Each row is followed by roughly how far along a hidden order it lies, from 0 to 12. A new part has a new order.
[ -3  -4   8  -2  -5  10  -5  -4  15   7   5  14 -17  10  11  -2   2   1
   8  -9   2  -9  13   1   9  11  17  -1   3  -5   7  -1  -8  -3   4  -1
  -2  21   7 -26   2  11   1   7   4]  11
[  2  -4 -22  -7   0  -2  -5   2   1  -4  12 -10  -1  -2   5  17   7 -12
  -3  -9   7   0  23   4  -8   2  33   3   5   7   5  -6   6   5  12 -11
   0 -19   3  11   0   3   7  -1   7]  10
[  4   5   2  -3   0 -12   1  -9  11  14 -17 -20   3  12  -1  17   5  33
   8 -12   7  -5 -13   9 -35   5   0   8 -13   1  11  12  -1 -10 -11  -2
  -3 -22  -5   1 -21  10   1   5 -17]  12
[ -6  -4 -19  -5   4  -4  -1  -4  -1   2   6 -10  -8 -11   0  10   4  -5
   2  -3   7  -2  17   1 -21   4  20   3  -2   8   5   0   9   8  12   0
   2 -19  -2   3 -16  -2   6  -2  -2]  9
[-19  -4  11   1   3  13   0   4   0   0 -10  25  -9  -5   3 -26 -14  10
   8   9  -7   8  -1  -9  15   2  -6  -5  -6  -2   1   4  -6   4   1   3
   3  36   5 -15   1 -10  -2  -7   2]  1
[ -8  -9  -2  -8  13   7  -4  -7   8  -5   8   6 -19  -8   8   7  -3   6
   2  -6   1   1   9   4  -4   3  23   0  -6  14   1   3   2   4   5  -4
   2  15  -1  -6  -7   1   4   2   1]  10
[ -7  -5   6   3   6   7   8  -1  -1   5  11   9 -14 -16 -12  16  -1 -22
   6   0   9 -34  -1  -4   4   2  -6   2   1  -5  -3   2   4  15  12  12
  11   5 -10 -17 -19  -6  11   3  -3]  5
[ -8   2  -4   5  -4  -1   6   3  -5   8  -5  -3   5 -10  -9   4  -4   0
   8   4   4  -3   2  -5  -6  -4  -8   2  -1  -7   5   2  -1   7   4   6
   6  -1  -6   5 -15  -8   4  -6  -5]  3
[ -7   3   2   1  -5  -3  -2   2   1   3 -17  24   0  17  -1 -43  -7  -7
  -6   7  -1  -3 -17  -7   0  -5 -16  -4  -6   0   1  -6  -6  -5  -4  -4
  -4  -6  23 -42  21  -2  -9  -3   3]  0
[ -2   6   0  -3   5 -14   3  -8  -6   3 -10  -9   2  -4 -12  -8  -4  14
  -4   8  -1   6 -25   1 -29  -1 -20   1 -15   5  -2   7   7  -3 -10   3
  -1 -20  -2   0 -11  -4  -7  -2 -16]  4
[ 3 -3 -7 -4  1 -1 -3 -2  5  1 10 -5 -9 -1  3 15  6 -6  0 -9  5 -8 14  6
 -8  7 24  1  2  3  2 -2  4  2  5 -3 -2 -8 -1  6 -9  8  3  6  1]  12
[ -3  -6  -4  -3   3   8  -2   6   4  -4   1   8  -1   6   8   0   0  -7
   0  -9   4  -8  12   0  14   0  16   1   1   3   2  -5  -2   3   9  -7
   3   6   6 -12  13   0   7  -1  11]  5
